j531: [+6.61 +7.82 +8.65 +6.17 -5.26]
j999: [+0.00 -0.77 -0.04 +0.27 +0.46]
j249: [+0.23 -0.27 -0.25 +0.16 +0.19]
j379: [-0.99 +0.29 -0.78 -1.38 -1.73]
j186: [+0.00 +0.36 +0.14 -0.09 -0.78]
size: [+6.61 +7.82 +8.65 +6.17 -5.26] : 5
size: [+6.61] : 1
size: [+0.23 -0.27 -0.25 +0.16 +0.19] : 5
size: [+0.23 -0.27 -0.25 +0.16] : 4
size: [+6.61 +7.82 +8.65 +6.17] : 4
size: [-0.99 +0.29 -0.78 -1.38] : 4

j604: [-2.62 -1.32 -2.46 -2.36]
j652: [-8.76 -9.78 -2.69 +6.03]
j246: [-2.62 -1.32 -2.46 -0.36]
j511: [+0.28 -0.90 -4.84 -1.92]
j235: [+5.13 +4.12 +8.31 -1.97]
size: [-8.76 -9.78 -2.69] : 3
size: [-2.62 -1.32 -2.46 -0.36] : 4
size: [-8.76 -9.78] : 2
size: [-8.76] : 1

j940: [+0.26 -5.36 -7.24 +0.78 -3.21 -0.81 -0.53 -3.30 -0.05]
j380: [-3.75 +1.04 -6.51 -0.20 -1.36 +1.25 -2.64 -0.79 -1.79]
j158: [+1.69 -1.62 +0.60 +0.57 -0.03 -0.73 +1.43 -2.44 +1.65]
j87: [+0.99 -3.09 -1.14 -0.08 -1.74 -0.15 +1.63 +0.22 -0.63]
j667: [+0.26 -5.36 -7.24 +0.78 -3.21 -0.81 +0.04 -3.30 -0.05]
j794: [+1.69 -1.62 +0.60 +0.57 -0.03 +0.21 -1.94 +1.48 -1.41]
size: [-3.75 +1.04 -6.51 -0.20 -1.36 +1.25 -2.64 -0.79 -1.79] : 9
size: [+1.69 -1.62 +0.60 +0.57 -0.03] : 5
size: [+0.26 -5.36 -7.24 +0.78 -3.21] : 5
size: [-3.75 +1.04 -6.51 -0.20 -1.36 +1.25 -2.64] : 7
size: [+0.99 -3.09 -1.14 -0.08 -1.74 -0.15 +1.63 +0.22 -0.63] : 9

j283: [-0.27 -2.71 -7.95 -0.12 -1.13 +0.34 -3.78 -2.27 -1.02 +0.49 +2.10 -2.45 -1.79 +0.15 -0.40 +5.58 -3.15 +0.52 +1.70 +0.34 +3.48 -0.93 +1.96 -4.28 -4.06 -0.23 -2.91 +2.33 +1.50 +0.42 +0.16 +0.74 +0.37 +1.57 +2.76 +1.03 -0.56 +0.23 -3.48 -1.04 +1.91 -0.71 -0.70 -0.95 -1.11 -2.65 -1.67 -0.68 -2.15 -0.26 +0.28 +1.26 -1.38 -1.83]
j769: [+0.02 -0.65 +1.75 -1.63 -2.32 -0.86 -3.78 -1.43 +1.69 -0.16 +2.82 -3.66 +1.18 +0.91 -1.18 -5.01 -1.22 +0.17 -1.13 -2.82 -5.39 -2.47 -1.83 -0.17 +1.88 -2.12 -0.34 +0.14 +0.18 -4.91 -2.47 -2.46 -0.52 -0.11 +2.76 +1.09 -0.56 -1.44 -1.93 +0.67 -0.52 -0.01 -3.00 +3.31 -1.44 -1.03 -2.15 +6.08 +2.38 +1.44 -3.16 -1.19 -0.30 +0.95]
j83: [-0.90 -1.95 -6.84 -1.62 -1.38 -0.97 -3.78 -5.04 +0.19 +0.08 +1.56 -2.33 -1.32 +1.62 -1.18 +2.39 -4.23 +0.52 +0.75 +1.22 -1.41 -5.75 +0.72 -1.81 -2.65 -0.75 -1.55 +4.16 -1.91 -2.30 -3.09 +0.59 -0.23 -1.09 +2.76 +0.31 -0.56 -0.77 +0.18 -0.46 +1.03 -1.72 -2.62 +1.34 -1.77 -1.58 -1.92 +1.11 +0.65 +2.93 -1.42 +0.79 -0.53 -2.14]
j143: [+0.38 -0.65 +2.55 -0.12 -2.06 +0.34 -3.78 +1.03 +1.63 +0.49 +3.30 -4.19 +1.25 -0.17 -1.17 -4.43 -0.96 +0.52 -1.15 -3.55 -2.61 +1.99 -1.71 -2.31 +1.86 -2.12 -0.50 -1.56 +3.09 -4.00 +0.77 -2.70 +0.19 +1.57 +2.80 +1.15 -0.56 -0.03 -5.61 -0.07 -0.32 +1.28 -2.62 +1.12 -1.11 -1.58 -2.17 +6.10 +1.02 -0.38 -1.37 -1.19 -0.53 +1.28]
j610: [+0.39 +0.77 +6.39 -0.12 -1.38 +0.34 -1.28 +1.03 +1.66 +0.49 +3.30 -4.19 +1.00 -0.17 -1.18 -5.65 -0.12 +0.52 -1.40 -3.43 -3.03 +1.99 -2.07 -1.30 +2.43 -2.83 +0.74 -2.12 +3.09 -3.90 +0.88 -2.53 +0.19 +1.57 +2.01 +1.15 -0.56 -0.03 -5.61 -0.44 -0.75 +2.23 -2.62 +1.12 -0.64 -0.73 -2.15 +4.70 +2.00 +0.03 -1.14 -1.70 -0.08 +1.10]
j672: [+0.47 +0.53 +5.76 -0.12 -1.38 +0.53 -1.52 +1.36 +1.63 +0.49 +3.30 -4.19 +0.77 -0.17 -1.18 -4.55 -0.37 +0.52 -1.11 -3.43 -1.68 +2.62 -1.67 -2.31 +1.72 -3.00 +0.29 -2.43 +3.19 -3.66 +1.72 -2.46 +0.19 +1.57 +2.26 +1.15 -0.56 -0.03 -6.27 -0.46 -0.32 +2.63 -2.62 +1.12 -0.48 -1.29 -2.15 +4.49 +1.26 -0.26 -1.14 -1.53 -0.51 +0.95]
j109: [+0.38 -1.89 -1.38 +0.20 -1.64 +0.38 -4.62 +1.03 +0.90 +0.79 +3.48 -4.19 +0.77 -0.17 -0.04 -0.33 -1.06 +0.52 -0.56 -3.43 +0.96 +2.60 -0.67 -5.28 -0.17 -2.01 -1.99 -1.56 +4.20 -2.27 +0.95 -2.46 +0.85 +2.85 +3.38 +1.23 -0.56 +0.57 -7.31 -0.46 +0.32 +1.28 -1.71 -0.32 -1.11 -2.35 -2.15 +4.49 -0.91 -2.48 -0.41 -0.58 -2.07 +0.95]
size: [-0.90 -1.95 -6.84 -1.62] : 4
size: [+0.47 +0.53 +5.76 -0.12 -1.38 +0.53 -1.52 +1.36 +1.63 +0.49 +3.30 -4.19 +0.77 -0.17 -1.18 -4.55 -0.37 +0.52 -1.11 -3.43 -1.68 +2.62 -1.67 -2.31 +1.72 -3.00 +0.29 -2.43 +3.19 -3.66 +1.72 -2.46 +0.19 +1.57 +2.26 +1.15 -0.56 -0.03 -6.27 -0.46 -0.32 +2.63 -2.62 +1.12 -0.48 -1.29 -2.15 +4.49 +1.26 -0.26 -1.14 -1.53 -0.51 +0.95] : 54
size: [-0.27 -2.71 -7.95 -0.12 -1.13 +0.34 -3.78 -2.27 -1.02 +0.49 +2.10 -2.45 -1.79 +0.15 -0.40 +5.58 -3.15 +0.52 +1.70 +0.34 +3.48 -0.93 +1.96 -4.28 -4.06 -0.23 -2.91 +2.33 +1.50 +0.42 +0.16 +0.74 +0.37 +1.57 +2.76 +1.03 -0.56] : 37
size: [+0.38 -1.89 -1.38 +0.20 -1.64 +0.38 -4.62 +1.03 +0.90 +0.79 +3.48 -4.19 +0.77 -0.17 -0.04 -0.33 -1.06 +0.52 -0.56 -3.43 +0.96 +2.60 -0.67 -5.28 -0.17 -2.01 -1.99 -1.56 +4.20 -2.27 +0.95 -2.46 +0.85 +2.85 +3.38 +1.23 -0.56 +0.57 -7.31 -0.46 +0.32 +1.28] : 42
size: [-0.27 -2.71 -7.95 -0.12 -1.13 +0.34 -3.78 -2.27 -1.02 +0.49 +2.10 -2.45 -1.79 +0.15 -0.40 +5.58] : 16
size: [+0.39 +0.77 +6.39 -0.12] : 4
size: [+0.47 +0.53 +5.76 -0.12 -1.38 +0.53 -1.52 +1.36 +1.63 +0.49 +3.30 -4.19 +0.77 -0.17 -1.18 -4.55 -0.37 +0.52 -1.11 -3.43 -1.68 +2.62 -1.67 -2.31 +1.72 -3.00 +0.29 -2.43 +3.19 -3.66 +1.72 -2.46 +0.19 +1.57 +2.26 +1.15 -0.56 -0.03 -6.27 -0.46 -0.32 +2.63 -2.62 +1.12 -0.48 -1.29 -2.15 +4.49 +1.26 -0.26] : 50

